Below are the code and all the weights of a small trained network. Each question names an input and a class and asks about switching units off, where a switched-off unit gives its printed mean instead of its output.

import numpy as np


def w(rows, s, z=0):
    codes = np.array(rows[::2]) - 128.0
    scale = np.full(codes.shape[1], s)
    scale[-1] = z or s
    return codes * scale


def norm(h):
    return h / np.sqrt((h * h).mean(-1, keepdims=True) + 1e-5)


def f(y):
    return y / 2 * (1 + np.tanh(0.7978845608 * (y + 0.044715 * y**3)))


def log_softmax(a):
    a = a - a.max(-1, keepdims=True)
    return a - np.log(np.exp(a).sum(-1, keepdims=True))


def net(x, mask):
    res = np.array(x, float).reshape(1, 3) / 4 @ E
    u = 0
    for l in range(3):
        y = f(norm(res) @ A[l][:, :-1].T + A[l][:, -1])
        res = res + np.where(mask[u : u + 7], y, B[l][:, -1]) @ B[l][:, :-1]
        u += 7
    return log_softmax(norm(res)[-1] @ U[:, :-1].T + U[:, -1])


A, B = {}, {}
E = w([
[213,39,128,199,68,196,194],'x0',
[82,208,64,168,19,145,117],'x1',
[135,114,84,165,144,69,2],'x2',
],0.0076)
A[0] = w([
[1,156,163,141,39,69,167,82],'0.n0',
[105,83,95,155,99,203,104,67],'0.n1',
[83,164,115,172,69,155,199,203],'0.n2',
[242,59,200,92,108,171,75,89],'0.n3',
[155,118,99,198,157,79,83,233],'0.n4',
[139,109,235,110,88,193,105,100],'0.n5',
[77,160,179,67,158,209,122,3],'0.n6',
],0.0078,0.0016)
B[0] = w([
[44,161,154,160,131,130,117,226],'0.n0',
[179,140,60,168,151,112,162,168],'0.n1',
[98,101,115,78,85,120,148,248],'0.n2',
[80,122,193,176,89,172,38,254],'0.n3',
[112,109,116,131,103,51,57,217],'0.n4',
[63,138,108,2,142,76,38,164],'0.n5',
[180,196,207,159,88,82,128,167],'0.n6',
],0.0071,0.0044)
A[1] = w([
[158,187,211,120,151,126,101,18],'1.n0',
[154,96,147,62,96,254,173,144],'1.n1',
[56,181,168,70,154,166,171,153],'1.n2',
[166,85,163,173,190,149,158,200],'1.n3',
[149,146,67,79,92,125,190,87],'1.n4',
[79,148,187,44,138,10,93,10],'1.n5',
[171,144,35,211,131,153,142,64],'1.n6',
],0.0075,0.0013)
B[1] = w([
[195,208,162,154,113,163,177,163],'1.n0',
[74,88,51,122,197,154,152,213],'1.n1',
[144,168,181,108,82,127,90,216],'1.n2',
[124,224,152,126,110,103,89,164],'1.n3',
[167,79,111,254,83,96,173,151],'1.n4',
[132,72,104,162,145,118,205,254],'1.n5',
[192,130,116,45,91,51,118,154],'1.n6',
],0.0085,0.0051)
A[2] = w([
[215,92,67,156,112,59,51,12],'2.n0',
[143,119,147,164,206,84,51,124],'2.n1',
[167,119,169,20,215,238,225,207],'2.n2',
[125,190,48,192,93,52,106,133],'2.n3',
[36,58,130,82,195,208,106,186],'2.n4',
[63,21,147,59,254,111,129,30],'2.n5',
[77,88,35,157,126,107,111,253],'2.n6',
],0.0067,0.0012)
B[2] = w([
[125,119,219,122,79,133,160,249],'2.n0',
[103,130,116,151,194,189,255,236],'2.n1',
[231,176,127,134,106,145,84,252],'2.n2',
[167,100,87,117,182,121,103,243],'2.n3',
[110,163,112,78,100,193,48,211],'2.n4',
[109,60,120,30,59,98,174,234],'2.n5',
[140,208,114,145,200,154,120,253],'2.n6',
],0.009,0.0037)
U = w([
[186,182,231,118,117,122,170,248],'0',
[65,45,160,86,180,80,207,149],'1',
[4,181,183,121,49,94,153,71],'2',
[77,168,70,183,181,83,89,156],'3',
[136,94,143,34,62,222,88,2],'4',
[102,46,224,214,135,164,75,214],'5',
[96,102,49,181,67,188,196,23],'6',
[207,91,92,164,58,52,91,138],'7',
],0.013,0.0012)

Each question gives the input, the list of numbers given to net, and the class t.
The units are the neurons (one row each of A and B). Each row of codes is followed by its name. A weight is (code - 128) times the scale printed after its matrix; where a second scale follows, it is the last column's (A, B and U).
mask holds one flag per neuron, layer by layer. A switched-off neuron (its flag False) gives its mean, the last column of its row in B, instead of its output. The means were averaged over made-up inputs and are rounded, as every weight is.
A unit's drop is (log p(t) with every unit on - log p(t) with that unit switched off) / (log p(t) with every unit on - log p(t) with every unit switched off).
The circuit of an input: a set's keep is (log p(t) with only the set's units on - log p(t) with every unit switched off) / (log p(t) with every unit on - log p(t) with every unit switched off). Starting from the 12 units with the biggest drops (on a tie, the unit counted first), units are removed one at a time, each time the one whose removal leaves the highest keep (on an exact tie, the one counted first), for as long as the keep stays at least 0.8.
units of the circuit, in order: the units of the circuit, biggest drop first
most important unit: the unit with the biggest drop
k most important neurons: the k neurons with the biggest drops, biggest first
top k neurons in layer l: the k neurons of layer l with the biggest drops, biggest first
drop of u: that unit's drop, to one decimal
input [6,7,1], class 7: units of the circuit, in order	1.n6; 2.n1
input [5,7,1], class 7: top 2 neurons in layer 2	2.n1; 2.n3
input [-1,-6,5], class 1: units of the circuit, in order	2.n1
input [0,-4,8], class 1: top 3 neurons in layer 2	2.n1; 2.n5; 2.n2
input [-8,0,4], class 1: units of the circuit, in order	1.n5; 2.n5; 1.n3
input [3,0,-1], class 4: 2 most important neurons	0.n3; 2.n4
input [1,-2,7], class 5: 2 most important neurons	2.n0; 1.n1
input [-8,-2,0], class 0: top 4 neurons in layer 0	0.n6; 0.n4; 0.n5; 0.n2
input [7,6,3], class 7: units of the circuit, in order	1.n6; 2.n1
input [1,3,2], class 7: top 2 neurons in layer 2	2.n0; 2.n3
input [-4,-2,1], class 1: 2 most important neurons	1.n5; 2.n5
input [4,-2,8], class 5: 3 most important neurons	2.n0; 2.n1; 0.n3
input [0,0,2], class 1: top 2 neurons in layer 0	0.n4; 0.n3
input [3,-7,-5], class 4: most important unit	1.n1
input [7,5,4], class 7: drop of 1.n6	0.2
input [1,-3,-6], class 4: drop of 1.n1	0.9
input [-8,-1,5], class 1: drop of 2.n5	0.2
input [6,-8,-3], class 4: drop of 2.n1	0.0
